Here is a tiny trained network, its code and every weight. The questions are about switching its units off for an input and a class, where a switched-off unit gives its printed mean instead of its output.

import numpy as np


def w(rows, s, z=0):
    codes = np.array(rows[::2]) - 128.0
    scale = np.full(codes.shape[1], s)
    scale[-1] = z or s
    return codes * scale


def norm(h):
    return h / np.sqrt((h * h).mean(-1, keepdims=True) + 1e-5)


def f(y):
    return y / 2 * (1 + np.tanh(0.7978845608 * (y + 0.044715 * y**3)))


def log_softmax(a):
    a = a - a.max(-1, keepdims=True)
    return a - np.log(np.exp(a).sum(-1, keepdims=True))


def net(x, mask):
    res = np.array(x, float).reshape(1, 8) / 4 @ E
    u = 0
    for l in range(2):
        y = f(norm(res) @ A[l][:, :-1].T + A[l][:, -1])
        res = res + np.where(mask[u : u + 15], y, B[l][:, -1]) @ B[l][:, :-1]
        u += 15
    return log_softmax(norm(res)[-1] @ U[:, :-1].T + U[:, -1])


A, B = {}, {}
E = w([
[132,129,128,127,129],'x0',
[42,129,227,28,127],'x1',
[104,150,3,13,75],'x2',
[121,128,125,130,130],'x3',
[226,82,135,55,204],'x4',
[126,126,129,127,132],'x5',
[132,125,130,126,130],'x6',
[107,2,127,144,96],'x7',
],0.0061)
A[0] = w([
[163,91,116,91,229,162],'0.n1',
[150,98,211,178,161,4],'0.n2',
[219,106,80,34,139,158],'0.n3',
[113,36,128,145,106,47],'0.n4',
[193,187,85,192,131,179],'0.n5',
[75,143,199,67,135,152],'0.n6',
[84,131,109,174,17,220],'0.n7',
[84,161,142,74,175,57],'0.n8',
[83,200,163,219,72,77],'0.n9',
[154,244,145,107,159,109],'0.n10',
[72,158,67,115,2,85],'0.n11',
[123,118,109,194,197,104],'0.n12',
[108,111,185,186,197,28],'0.n13',
[94,135,207,69,121,18],'0.n14',
[132,241,130,132,178,106],'0.n15',
],0.011,0.0032)
B[0] = w([
[100,153,127,147,200,209],'0.n1',
[113,177,157,117,101,191],'0.n2',
[107,139,148,127,163,255],'0.n3',
[106,54,163,102,83,162],'0.n4',
[88,115,77,156,122,234],'0.n5',
[140,117,14,214,158,217],'0.n6',
[161,108,128,130,194,243],'0.n7',
[110,122,109,131,126,153],'0.n8',
[114,130,164,95,194,230],'0.n9',
[130,33,186,93,103,195],'0.n10',
[109,156,166,104,153,229],'0.n11',
[124,176,111,125,87,165],'0.n12',
[121,212,176,97,59,187],'0.n13',
[149,129,63,242,90,179],'0.n14',
[144,12,147,163,89,193],'0.n15',
],0.011,0.0059)
A[1] = w([
[125,151,38,55,87,125],'1.n1',
[130,154,72,16,104,129],'1.n2',
[108,189,123,124,193,153],'1.n3',
[177,116,150,85,120,46],'1.n4',
[128,28,151,106,79,176],'1.n5',
[119,63,125,99,86,23],'1.n6',
[114,132,101,70,159,80],'1.n7',
[131,162,60,32,119,127],'1.n8',
[78,81,175,131,177,167],'1.n9',
[83,153,178,201,137,5],'1.n10',
[103,119,77,81,157,90],'1.n11',
[31,26,160,122,60,241],'1.n12',
[104,231,176,107,155,243],'1.n13',
[155,95,12,234,118,116],'1.n14',
[130,128,82,38,103,86],'1.n15',
],0.011,0.0023)
B[1] = w([
[155,173,167,150,117,143],'1.n1',
[123,189,116,136,81,146],'1.n2',
[70,88,140,69,149,199],'1.n3',
[117,103,108,176,187,115],'1.n4',
[250,75,135,141,73,177],'1.n5',
[170,97,152,110,127,135],'1.n6',
[119,99,183,120,104,157],'1.n7',
[129,154,172,136,95,151],'1.n8',
[157,84,96,87,156,237],'1.n9',
[123,183,123,126,120,188],'1.n10',
[127,140,158,144,115,175],'1.n11',
[179,110,101,92,121,224],'1.n12',
[98,78,114,108,106,206],'1.n13',
[70,140,62,143,51,255],'1.n14',
[193,163,190,139,110,135],'1.n15',
],0.011,0.0074)
U = w([
[124,156,29,164,70,120],'0',
[226,66,132,134,88,60],'1',
[162,247,240,116,98,119],'2',
[112,116,115,126,244,5],'3',
[100,75,129,133,86,180],'4',
[146,129,105,127,118,253],'5',
[130,119,113,132,112,171],'6',
],0.013,0.0042)

Each question gives the input, the list of numbers given to net, and the class t.
The units are the neurons (one row each of A and B). Each row of codes is followed by its name. A weight is (code - 128) times the scale printed after its matrix; where a second scale follows, it is the last column's (A, B and U).
mask holds one flag per neuron, layer by layer. A switched-off neuron (its flag False) gives its mean, the last column of its row in B, instead of its output. The means were averaged over made-up inputs and are rounded, as every weight is.
A unit's drop is (log p(t) with every unit on - log p(t) with that unit switched off) / (log p(t) with every unit on - log p(t) with every unit switched off).
The circuit of an input: a set's keep is (log p(t) with only the set's units on - log p(t) with every unit switched off) / (log p(t) with every unit on - log p(t) with every unit switched off). Starting from the 12 units with the biggest drops (on a tie, the unit counted first), units are removed one at a time, each time the one whose removal leaves the highest keep (on an exact tie, the one counted first), for as long as the keep stays at least 0.8.
circuit, biggest first: the units of the circuit, biggest drop first
most important unit: the unit with the biggest drop
top k neurons: the k neurons with the biggest drops, biggest first
k most important neurons of layer l: the k neurons of layer l with the biggest drops, biggest first
input [6,0,-8,-8,-7,1,8,-4], class 2: 2 most important neurons of layer 1	1.n10, 1.n14
input [-6,6,0,-1,2,-8,-6,-8], class 1: circuit, biggest first	0.n15, 1.n5
input [1,8,-8,6,6,-2,-8,3], class 0: circuit, biggest first	0.n6, 0.n14, 0.n9, 0.n10
input [3,-4,4,-3,-6,-5,4,-4], class 3: circuit, biggest first	0.n11, 0.n7, 1.n14
input [-6,-2,-6,-5,-5,-3,5,5], class 2: circuit, biggest first	0.n13, 0.n15, 1.n10
input [6,-6,4,-4,8,-1,-6,5], class 3: top 4 neurons	0.n3, 0.n1, 0.n6, 0.n14
input [8,2,3,-1,-8,7,-2,5], class 3: circuit, biggest first	0.n7, 0.n11
input [-7,4,-4,-3,1,1,6,8], class 1: most important unit	0.n4
input [4,2,4,4,-6,4,1,6], class 1: top 2 neurons	0.n4, 0.n1
input [2,7,-3,-8,-7,7,1,8], class 1: circuit, biggest first	1.n12, 1.n5
input [-1,-7,8,-5,-7,-6,7,-2], class 2: 4 most important neurons of layer 0	0.n6, 0.n11, 0.n14, 0.n1
input [-4,-4,4,4,-3,2,6,-2], class 4: circuit, biggest first	0.n6, 1.n3
input [5,-6,6,-1,-7,1,0,-3], class 3: circuit, biggest first	0.n11, 0.n7, 0.n6, 1.n14
input [-4,-4,-6,7,-7,3,-7,0], class 3: circuit, biggest first	0.n9
input [-6,4,1,5,8,-5,-8,-1], class 3: top 3 neurons	0.n1, 0.n3, 0.n5
input [4,8,5,0,4,6,7,8], class 0: circuit, biggest first	0.n6, 0.n14, 0.n10
input [-8,-7,8,3,-3,0,4,-1], class 2: 2 most important neurons of layer 0	0.n6, 0.n11
input [3,-4,6,7,-7,7,0,1], class 3: circuit, biggest first	0.n11, 0.n7
input [-1,-3,5,-2,-3,0,-5,5], class 1: top 2 neurons	0.n1, 0.n4
input [1,0,1,6,3,3,5,-7], class 1: top 2 neurons	0.n10, 1.n5
input [-2,-4,-8,0,-7,-1,-7,-4], class 2: top 2 neurons	0.n13, 1.n10
